Below are the code and all the weights of a small trained network. Each question names an input and a target symbol and asks about switching units off, where a switched-off unit gives its printed mean instead of its output.

import numpy as np


def w(rows, s, z=0):
    codes = np.array(rows[::2]) - 128.0
    scale = np.full(codes.shape[1], s)
    scale[-1] = z or s
    return codes * scale


def norm(h):
    return h / np.sqrt((h * h).mean(-1, keepdims=True) + 1e-5)


def f(y):
    return y / 2 * (1 + np.tanh(0.7978845608 * (y + 0.044715 * y**3)))


def softmax(a):
    e = np.exp(a - a.max(-1, keepdims=True))
    return e / e.sum(-1, keepdims=True)


def log_softmax(a):
    a = a - a.max(-1, keepdims=True)
    return a - np.log(np.exp(a).sum(-1, keepdims=True))


def net(x, mask):
    ids = ['Δημξτψω'.index(c) for c in x.split()]
    T = len(ids)
    res = E[ids] + P[:T]
    q, k, v = (norm(res) @ M[0].T for M in (Q, K, V))
    z = softmax(np.where(np.tri(T) > 0, q @ k.T / 2**0.5, -1e9)) @ v
    res = res + np.where(mask[0], z, O[0][:, -1]) @ O[0][:, :-1]
    y = f(norm(res) @ A[0][:, :-1].T + A[0][:, -1])
    res = res + np.where(mask[1:9], y, B[0][:, -1]) @ B[0][:, :-1]
    return log_softmax(norm(res)[-1] @ U[:, :-1].T + U[:, -1])


Q, K, V, O, A, B = {}, {}, {}, {}, {}, {}
E = w([
[140,27,101],'Δ',
[174,124,167],'η',
[204,127,196],'μ',
[69,103,94],'ξ',
[249,126,165],'τ',
[87,196,93],'ψ',
[253,161,199],'ω',
],0.011)
P = w([
[168,208,99],'0',
[111,113,255],'1',
[153,212,98],'2',
[132,82,231],'3',
[147,219,97],'4',
[120,8,178],'5',
[151,225,101],'6',
[28,102,192],'7',
[136,239,105],'8',
[35,101,191],'9',
],0.0079)
Q[0] = w([
[96,157,161],'h0',
[88,59,255],'h0',
],0.0079)
K[0] = w([
[176,250,128],'h0',
[23,254,254],'h0',
],0.0064)
V[0] = w([
[200,222,82],'h0',
[156,2,136],'h0',
],0.006)
O[0] = w([
[154,130,135,210],'h0',
[2,183,174,5],'h0',
],0.0058,0.0029)
A[0] = w([
[93,176,130,93],'n0',
[96,129,171,83],'n1',
[210,147,117,134],'n2',
[164,189,77,1],'n3',
[71,163,180,89],'n4',
[164,89,166,104],'n5',
[87,68,253,132],'n6',
[125,115,176,101],'n7',
],0.012,0.0072)
B[0] = w([
[179,79,129,146],'n0',
[196,59,111,114],'n1',
[40,81,134,233],'n2',
[255,26,151,144],'n3',
[162,85,113,140],'n4',
[124,61,99,164],'n5',
[147,81,193,252],'n6',
[167,94,92,131],'n7',
],0.0097,0.0043)
U = w([
[46,209,149,159],'Δ',
[47,74,163,40],'η',
[99,64,212,105],'μ',
[102,51,50,104],'ξ',
[234,48,201,158],'τ',
[244,121,96,90],'ψ',
[167,194,184,251],'ω',
],0.011,0.0027)

Each question gives the input, a string of symbols that net reads in full, and the target symbol t.
The units are the heads (2 rows each of Q, K, V and O) and the neurons (one row each of A and B). Each row of codes is followed by its name. A weight is (code - 128) times the scale printed after its matrix; where a second scale follows, it is the last column's (O, A, B and U).
mask holds one flag per unit, heads first, then neurons. A switched-off unit (its flag False) gives its mean, the last column of its rows in O or B, instead of its output. The means were averaged over made-up inputs and are rounded, as every weight is.
A unit's drop is (log p(t) with every unit on - log p(t) with that unit switched off) / (log p(t) with every unit on - log p(t) with every unit switched off).
The circuit of an input: a set's keep is (log p(t) with only the set's units on - log p(t) with every unit switched off) / (log p(t) with every unit on - log p(t) with every unit switched off). Starting from all 9 units, units are removed one at a time, each time the one whose removal leaves the highest keep (on an exact tie, the one counted first), for as long as the keep stays at least 0.8.
circuit, biggest first: the units of the circuit, biggest drop first
top k neurons: the k neurons with the biggest drops, biggest first
drop when u is switched off: that unit's drop, to one decimal
input Δ ξ μ ξ τ ψ η, target Δ: circuit, biggest first	(n6 n2 h0)
input ω ξ ψ ψ μ ψ ξ, target ψ: circuit, biggest first	(n3 n2)
input ψ ξ μ ψ η, target η: circuit, biggest first	(n2)
input τ ψ Δ ψ ξ ξ ψ ψ, target ξ: circuit, biggest first	(n4 n6 h0 n2)
input ψ Δ ψ τ ξ ψ ψ ψ, target ξ: top 4 neurons	(n4 n6 n0 n3)
input ψ ψ ξ ψ ξ ψ τ ψ ψ, target ψ: top 2 neurons	(n3 n0)
input η ω ψ Δ τ, target Δ: top 3 neurons	(n2 n6 n0)
input ψ Δ μ Δ ψ η μ, target Δ: drop when n6 is switched off	0.3
input ξ η ξ ξ η η ω ξ Δ, target Δ: drop when h0 is switched off	0.4
input Δ ψ η Δ ψ ψ ψ Δ τ, target Δ: drop when h0 is switched off	0.4
